Here is a tiny trained network, its code and every weight. The questions are about switching its units off for an input and a target symbol, where a switched-off unit gives its printed mean instead of its output.

import numpy as np


def w(rows, s, z=0):
    codes = np.array(rows[::2]) - 128.0
    scale = np.full(codes.shape[1], s)
    scale[-1] = z or s
    return codes * scale


def norm(h):
    return h / np.sqrt((h * h).mean(-1, keepdims=True) + 1e-5)


def f(y):
    return y / 2 * (1 + np.tanh(0.7978845608 * (y + 0.044715 * y**3)))


def softmax(a):
    e = np.exp(a - a.max(-1, keepdims=True))
    return e / e.sum(-1, keepdims=True)


def log_softmax(a):
    a = a - a.max(-1, keepdims=True)
    return a - np.log(np.exp(a).sum(-1, keepdims=True))


def net(x, mask):
    ids = ['αβγδεζηθμπτφψω'.index(c) for c in x.split()]
    T = len(ids)
    res = E[ids] + P[:T]
    r = norm(res)
    for j in range(3):
        rows = slice(4 * j, 4 * j + 4)
        q, k, v = (r @ M[0][rows].T for M in (Q, K, V))
        z = softmax(np.where(np.tri(T) > 0, q @ k.T / 4**0.5, -1e9)) @ v
        o = O[0][rows]
        res = res + np.where(mask[j], z, o[:, -1]) @ o[:, :-1]
    y = f(norm(res) @ A[0][:, :-1].T + A[0][:, -1])
    res = res + np.where(mask[3:27], y, B[0][:, -1]) @ B[0][:, :-1]
    return log_softmax(norm(res)[-1] @ U[:, :-1].T + U[:, -1])


Q, K, V, O, A, B = {}, {}, {}, {}, {}, {}
E = w([
[188,128,111,98,139,162,106,154],'α',
[83,153,114,144,116,94,207,87],'β',
[161,115,172,105,196,82,166,118],'γ',
[149,91,87,114,80,126,91,73],'δ',
[175,70,172,93,66,136,147,113],'ε',
[196,209,130,104,86,102,154,114],'ζ',
[136,78,177,55,164,203,87,105],'η',
[158,190,113,119,90,245,75,54],'θ',
[144,161,205,103,164,110,104,2],'μ',
[152,88,84,149,105,178,162,140],'π',
[79,163,118,47,140,132,142,148],'τ',
[174,155,195,152,177,231,196,89],'φ',
[96,68,120,155,166,168,139,63],'ψ',
[157,175,94,147,188,120,124,88],'ω',
],0.0066)
P = w([
[148,89,132,189,118,89,49,186],'0',
[109,134,36,2,132,132,188,60],'1',
[136,143,50,28,122,152,204,53],'2',
[146,154,73,43,122,159,194,41],'3',
[151,155,96,51,116,170,195,49],'4',
[155,166,119,75,119,167,194,54],'5',
[159,166,130,89,111,176,192,50],'6',
[155,175,157,89,102,182,183,52],'7',
],0.0029)
Q[0] = w([
[175,218,225,72,53,225,210,41],'h1',
[129,136,130,152,164,159,155,60],'h1',
[190,137,158,200,80,158,102,39],'h1',
[67,84,112,166,164,95,96,220],'h1',
[75,104,109,172,116,64,59,214],'h2',
[200,137,203,175,102,176,146,83],'h2',
[60,88,39,158,178,41,104,203],'h2',
[36,74,59,193,114,25,119,240],'h2',
[102,95,127,183,121,174,235,39],'h3',
[43,77,85,179,107,40,104,254],'h3',
[213,123,167,161,141,236,117,30],'h3',
[83,37,44,122,74,157,73,163],'h3',
],0.0046)
K[0] = w([
[205,98,185,244,128,119,22,155],'h1',
[147,135,142,117,146,119,62,148],'h1',
[96,112,143,121,155,117,86,204],'h1',
[74,117,113,74,69,109,192,98],'h1',
[106,135,77,19,132,168,135,116],'h2',
[140,126,128,165,160,70,60,217],'h2',
[161,144,89,16,116,168,207,74],'h2',
[85,201,43,3,155,209,188,58],'h2',
[159,212,119,87,146,139,7,186],'h3',
[135,150,49,87,185,223,197,59],'h3',
[36,170,146,163,122,55,72,238],'h3',
[128,188,172,91,184,97,183,102],'h3',
],0.005)
V[0] = w([
[107,45,183,60,70,109,172,109],'h1',
[162,63,61,123,216,183,231,166],'h1',
[117,105,185,222,71,171,169,217],'h1',
[86,87,165,183,120,129,90,88],'h1',
[138,221,188,193,88,64,154,202],'h2',
[5,203,130,147,36,181,171,124],'h2',
[109,80,28,192,133,67,160,25],'h2',
[49,177,253,152,211,170,104,130],'h2',
[221,189,123,200,134,121,117,84],'h3',
[56,95,179,188,195,63,167,152],'h3',
[184,45,157,208,57,129,171,38],'h3',
[160,128,168,83,112,37,141,124],'h3',
],0.0038)
O[0] = w([
[105,57,207,82,73,89,138,132,140],'h1',
[101,55,118,242,182,121,192,255,181],'h1',
[161,112,70,68,104,223,220,124,2],'h1',
[126,87,119,128,136,168,126,41,82],'h1',
[143,177,83,94,111,57,232,119,129],'h2',
[104,193,112,125,66,213,193,71,85],'h2',
[42,134,125,246,105,85,109,117,182],'h2',
[115,141,168,91,234,160,160,46,108],'h2',
[215,156,55,140,167,110,160,72,104],'h3',
[60,123,115,84,182,81,196,107,59],'h3',
[160,27,43,98,139,115,156,60,71],'h3',
[189,113,185,140,128,51,155,126,198],'h3',
],0.0038,0.0018)
A[0] = w([
[103,106,172,197,207,105,152,204,178],'n1',
[114,80,151,139,110,154,183,154,6],'n2',
[134,135,157,133,131,110,119,115,32],'n3',
[85,180,146,105,136,126,101,140,39],'n4',
[84,63,144,151,129,87,91,93,88],'n5',
[119,144,107,173,105,101,41,97,187],'n6',
[132,177,178,95,113,129,142,169,71],'n7',
[67,173,101,159,122,124,183,80,7],'n8',
[158,100,153,197,154,165,178,154,95],'n9',
[178,177,84,181,92,152,120,204,132],'n10',
[157,112,122,74,171,163,55,136,62],'n11',
[171,85,190,117,184,83,124,151,84],'n12',
[58,182,139,128,218,155,169,115,2],'n13',
[166,162,118,136,231,63,128,84,204],'n14',
[150,4,128,180,87,152,157,116,78],'n15',
[57,70,113,165,179,174,135,112,79],'n16',
[121,127,172,72,107,143,200,157,82],'n17',
[59,142,129,209,71,74,244,68,121],'n18',
[76,114,181,94,101,93,171,106,100],'n19',
[95,87,5,54,165,132,121,113,194],'n20',
[234,102,170,105,193,166,47,202,82],'n21',
[145,142,134,142,104,36,109,162,145],'n22',
[99,193,137,177,109,92,223,110,137],'n23',
[155,78,74,163,181,86,180,58,45],'n24',
],0.0042,0.0026)
B[0] = w([
[43,160,87,92,140,200,172,166,154],'n1',
[170,164,161,38,81,149,148,88,97],'n2',
[132,143,106,87,160,102,107,111,100],'n3',
[149,134,102,176,159,112,131,60,128],'n4',
[72,139,142,120,138,112,101,161,113],'n5',
[64,153,165,199,104,83,162,141,153],'n6',
[165,113,68,118,85,149,164,67,148],'n7',
[114,185,134,47,189,163,64,118,147],'n8',
[156,162,129,126,64,125,159,149,122],'n9',
[66,151,36,63,129,151,99,177,131],'n10',
[134,158,117,78,191,143,33,107,126],'n11',
[111,81,65,64,135,108,131,160,126],'n12',
[173,177,134,176,187,122,177,110,139],'n13',
[122,115,162,160,136,99,193,200,220],'n14',
[114,123,147,153,123,191,199,142,125],'n15',
[127,120,172,149,129,203,129,129,114],'n16',
[216,117,175,116,116,173,220,152,159],'n17',
[100,84,65,40,150,159,47,126,251],'n18',
[100,52,119,56,121,116,148,83,170],'n19',
[133,202,254,200,67,176,123,170,190],'n20',
[109,136,24,26,183,83,84,160,161],'n21',
[119,139,135,91,69,71,190,171,144],'n22',
[119,145,92,50,165,144,139,126,224],'n23',
[169,87,81,222,110,147,94,96,162],'n24',
],0.0038,0.003)
U = w([
[174,130,31,77,163,140,50,237,79],'α',
[31,130,47,93,106,118,221,43,180],'β',
[99,47,157,98,214,29,221,208,2],'γ',
[110,98,119,183,29,86,31,126,147],'δ',
[194,14,163,80,40,95,148,146,166],'ε',
[234,226,76,119,41,45,185,119,24],'ζ',
[125,49,156,44,213,184,15,141,38],'η',
[195,215,97,137,100,190,15,62,47],'θ',
[155,125,204,122,196,45,95,2,104],'μ',
[103,106,72,191,51,201,156,228,77],'π',
[72,217,241,71,92,136,127,204,254],'τ',
[207,137,127,136,213,223,218,122,145],'φ',
[42,50,162,210,178,183,95,143,100],'ψ',
[126,204,75,242,189,58,131,175,190],'ω',
],0.0057,0.0027)

Each question gives the input, a string of symbols that net reads in full, and the target symbol t.
The units are the heads (4 rows each of Q, K, V and O) and the neurons (one row each of A and B). Each row of codes is followed by its name. A weight is (code - 128) times the scale printed after its matrix; where a second scale follows, it is the last column's (O, A, B and U).
mask holds one flag per unit, heads first, then neurons. A switched-off unit (its flag False) gives its mean, the last column of its rows in O or B, instead of its output. The means were averaged over made-up inputs and are rounded, as every weight is.
A unit's drop is (log p(t) with every unit on - log p(t) with that unit switched off) / (log p(t) with every unit on - log p(t) with every unit switched off).
The circuit of an input: a set's keep is (log p(t) with only the set's units on - log p(t) with every unit switched off) / (log p(t) with every unit on - log p(t) with every unit switched off). Starting from the 12 units with the biggest drops (on a tie, the unit counted first), units are removed one at a time, each time the one whose removal leaves the highest keep (on an exact tie, the one counted first), for as long as the keep stays at least 0.8.
circuit, biggest first: the units of the circuit, biggest drop first
k most important neurons: the k neurons with the biggest drops, biggest first
which heads matter: for each layer, one digit per head in row order, 1 if its drop is at least 0.15 and else 0, layers parted by /
drop when u is switched off: that unit's drop, to one decimal
input μ β φ γ τ, target μ: which heads matter => 110
input ε τ τ τ τ γ γ, target ε: which heads matter => 101
input γ τ α τ, target γ: circuit, biggest first => h2, h1
input τ φ τ τ μ τ τ θ, target τ: circuit, biggest first => h3
input ω β τ, target ω: circuit, biggest first => h1, h2, n13
input ψ β ω τ η η, target ψ: circuit, biggest first => h2, h1
input ζ τ β β φ τ τ ε, target ζ: circuit, biggest first => h2, h3
input β μ θ τ τ α, target β: which heads matter => 010
input ε ζ β π, target ε: circuit, biggest first => h1, h2
input δ τ β γ θ π θ, target δ: which heads matter => 010
input θ α φ τ δ, target θ: circuit, biggest first => h3, h1
input μ φ β π τ τ φ, target μ: circuit, biggest first => h1, h2
input ζ τ β, target ζ: circuit, biggest first => h3, h2
input β φ μ ε, target β: circuit, biggest first => h2
input β τ γ ω φ, target β: circuit, biggest first => h2, h3
input ω τ δ ω β τ ω δ, target ω: which heads matter => 100
input δ θ β π θ τ, target δ: which heads matter => 010
input ω β μ μ π τ β, target ω: which heads matter => 111
input τ φ δ ψ τ β α, target τ: which heads matter => 001
input τ φ τ φ ζ α, target τ: circuit, biggest first => h3
input φ τ τ, target φ: which heads matter => 110
input θ τ τ ε ω, target θ: which heads matter => 111
input τ ε μ ε ω, target τ: drop when h3 is switched off => 0.6
input τ ε ε τ ζ μ τ γ, target τ: drop when h2 is switched off => -0.1
input τ τ τ, target τ: drop when n22 is switched off => 0.0
input τ τ ε, target τ: drop when h3 is switched off => 0.8
input α τ γ η, target α: most important neuron => n21
